Below is a small trained network, with its code and all its weights. Each question gives an input and a target symbol and asks what happens when units are switched off, that is, made to give their printed mean instead of their output.

import numpy as np


def w(rows, s, z=0):
    codes = np.array(rows[::2]) - 128.0
    scale = np.full(codes.shape[1], s)
    scale[-1] = z or s
    return codes * scale


def f(y):
    return np.maximum(y, 0)


def softmax(a):
    e = np.exp(a - a.max(-1, keepdims=True))
    return e / e.sum(-1, keepdims=True)


def log_softmax(a):
    a = a - a.max(-1, keepdims=True)
    return a - np.log(np.exp(a).sum(-1, keepdims=True))


def net(x, mask):
    ids = ['ΔΛΞαβεηθμπστφψω'.index(c) for c in x.split()]
    T = len(ids)
    res = E[ids] + P[:T]
    r = res
    for j in range(3):
        rows = slice(3 * j, 3 * j + 3)
        q, k, v = (r @ M[0][rows].T for M in (Q, K, V))
        z = softmax(np.where(np.tri(T) > 0, q @ k.T / 3**0.5, -1e9)) @ v
        o = O[0][rows]
        res = res + np.where(mask[j], z, o[:, -1]) @ o[:, :-1]
    y = f(res @ A[0][:, :-1].T + A[0][:, -1])
    res = res + np.where(mask[3:11], y, B[0][:, -1]) @ B[0][:, :-1]
    return log_softmax(res[-1] @ U[:, :-1].T + U[:, -1])


Q, K, V, O, A, B = {}, {}, {}, {}, {}, {}
E = w([
[108,133,123,231],'Δ',
[142,14,121,100],'Λ',
[114,141,119,173],'Ξ',
[63,83,160,90],'α',
[173,4,2,75],'β',
[132,111,114,203],'ε',
[142,136,127,133],'η',
[240,50,151,178],'θ',
[101,126,131,219],'μ',
[247,143,184,175],'π',
[114,118,127,222],'σ',
[116,117,125,218],'τ',
[55,53,117,160],'φ',
[130,116,200,155],'ψ',
[124,122,104,210],'ω',
],0.018)
P = w([
[117,147,130,11],'0',
[107,139,137,53],'1',
[96,129,139,82],'2',
[93,113,142,101],'3',
[87,108,149,122],'4',
[81,96,155,138],'5',
[76,87,161,159],'6',
[69,88,163,175],'7',
[65,74,169,186],'8',
[57,64,177,201],'9',
[50,60,183,215],'10',
[47,38,188,226],'11',
[43,34,192,247],'12',
[41,41,195,253],'13',
],0.0066)
Q[0] = w([
[93,23,79,251],'head 0',
[173,155,59,121],'head 0',
[107,148,59,165],'head 0',
[42,11,163,213],'head 1',
[215,180,167,98],'head 1',
[143,151,106,108],'head 1',
[135,206,112,144],'head 2',
[122,110,124,41],'head 2',
[240,187,123,46],'head 2',
],0.022)
K[0] = w([
[140,5,56,200],'head 0',
[137,93,212,119],'head 0',
[105,83,175,148],'head 0',
[60,104,241,171],'head 1',
[206,185,61,127],'head 1',
[145,126,86,116],'head 1',
[146,121,147,43],'head 2',
[94,207,98,166],'head 2',
[134,122,4,19],'head 2',
],0.023)
V[0] = w([
[141,217,128,150],'head 0',
[122,56,222,116],'head 0',
[4,157,129,93],'head 0',
[27,79,111,102],'head 1',
[84,168,192,125],'head 1',
[118,198,120,156],'head 1',
[50,96,169,94],'head 2',
[78,187,98,92],'head 2',
[111,96,58,111],'head 2',
],0.017)
O[0] = w([
[122,205,128,188,6],'head 0',
[121,86,253,104,173],'head 0',
[67,63,145,184,63],'head 0',
[41,144,79,73,194],'head 1',
[82,179,168,143,229],'head 1',
[136,174,95,203,90],'head 1',
[83,131,181,78,176],'head 2',
[49,116,110,147,6],'head 2',
[102,123,45,84,36],'head 2',
],0.014,0.011)
A[0] = w([
[216,77,107,212,121],'neuron 0',
[196,178,160,86,2],'neuron 1',
[33,150,92,93,85],'neuron 2',
[144,131,188,67,19],'neuron 3',
[208,104,92,129,219],'neuron 4',
[89,73,52,67,55],'neuron 5',
[224,46,62,130,7],'neuron 6',
[156,142,1,179,97],'neuron 7',
],0.008,0.0046)
B[0] = w([
[118,45,97,126,154],'neuron 0',
[59,122,144,206,200],'neuron 1',
[185,184,40,83,169],'neuron 2',
[147,189,10,166,248],'neuron 3',
[166,122,77,62,171],'neuron 4',
[140,83,223,222,177],'neuron 5',
[48,205,182,140,164],'neuron 6',
[185,89,14,112,139],'neuron 7',
],0.011,0.018)
U = w([
[188,60,129,202,57],'Δ',
[108,112,116,122,129],'Λ',
[108,146,210,143,229],'Ξ',
[96,86,98,190,45],'α',
[55,116,61,195,56],'β',
[220,142,132,99,87],'ε',
[60,81,63,254,3],'η',
[9,143,95,86,98],'θ',
[198,62,166,44,200],'μ',
[25,117,80,213,16],'π',
[153,91,110,99,188],'σ',
[105,74,62,175,49],'τ',
[116,97,119,157,11],'φ',
[104,86,97,186,55],'ψ',
[39,47,107,146,92],'ω',
],0.0091,0.0067)

Each question gives the input, a string of symbols that net reads in full, and the target symbol t.
The units are the heads (3 rows each of Q, K, V and O) and the neurons (one row each of A and B). Each row of codes is followed by its name. A weight is (code - 128) times the scale printed after its matrix; where a second scale follows, it is the last column's (O, A, B and U).
mask holds one flag per unit, heads first, then neurons. A switched-off unit (its flag False) gives its mean, the last column of its rows in O or B, instead of its output. The means were averaged over made-up inputs and are rounded, as every weight is.
A unit's drop is (log p(t) with every unit on - log p(t) with that unit switched off) / (log p(t) with every unit on - log p(t) with every unit switched off).
The circuit of an input: a set's keep is (log p(t) with only the set's units on - log p(t) with every unit switched off) / (log p(t) with every unit on - log p(t) with every unit switched off). Starting from all 11 units, units are removed one at a time, each time the one whose removal leaves the highest keep (on an exact tie, the one counted first), for as long as the keep stays at least 0.8.
circuit, biggest first: the units of the circuit, biggest drop first
unit that matters most: the unit with the biggest drop
k most important neurons: the k neurons with the biggest drops, biggest first
heads that matter: for each layer, one digit per head in row order, 1 if its drop is at least 0.15 and else 0, layers parted by /
input π φ μ, target ω: heads that matter : 110
input ψ θ ω β Δ, target μ: unit that matters most : neuron 4
input π ψ Δ Δ η ψ η, target Ξ: circuit, biggest first : (neuron 3; head 0; head 1)
input μ η Ξ φ θ θ, target ε: circuit, biggest first : (head 0; neuron 3)
input ω σ ψ ψ Ξ α τ Δ σ θ Ξ Δ, target ε: heads that matter : 101
input ω Δ ψ Ξ σ ψ Δ α α Λ μ θ, target ε: circuit, biggest first : (neuron 3; head 0)
input η φ Ξ α Λ σ Ξ Δ Ξ ε Λ Δ, target μ: heads that matter : 100
input ε Ξ τ Ξ Δ α, target θ: heads that matter : 110
input φ ψ Δ ψ ω α θ ψ μ φ Δ ω, target ω: heads that matter : 110
input Δ π Ξ Λ ψ ψ θ ψ Δ π ω π μ, target Δ: 2 most important neurons : (neuron 1; neuron 0)
input ψ Λ φ σ β α, target μ: 4 most important neurons : (neuron 5; neuron 1; neuron 2; neuron 6)
input Ξ η μ ψ μ μ σ, target Ξ: heads that matter : 100
input τ ψ θ Δ ω Δ θ ψ ω ψ α θ Δ, target ε: heads that matter : 101
input ω φ ψ Δ Λ τ ψ μ σ ψ ψ σ, target Ξ: heads that matter : 000
input ψ θ ω φ π, target Δ: heads that matter : 010
input μ Δ Δ Λ β α Δ ω ψ π, target μ: most important neuron : (neuron 4)
input ψ Λ τ α ω, target θ: heads that matter : 011
input ω ψ Δ Ξ Ξ ε ε τ, target Ξ: circuit, biggest first : (neuron 3; head 0)
input θ ψ α ω, target θ: 2 most important neurons : (neuron 1; neuron 5)
input τ ε ψ ψ ψ Δ σ ε φ τ ψ ψ ε, target Ξ: circuit, biggest first : (head 2)
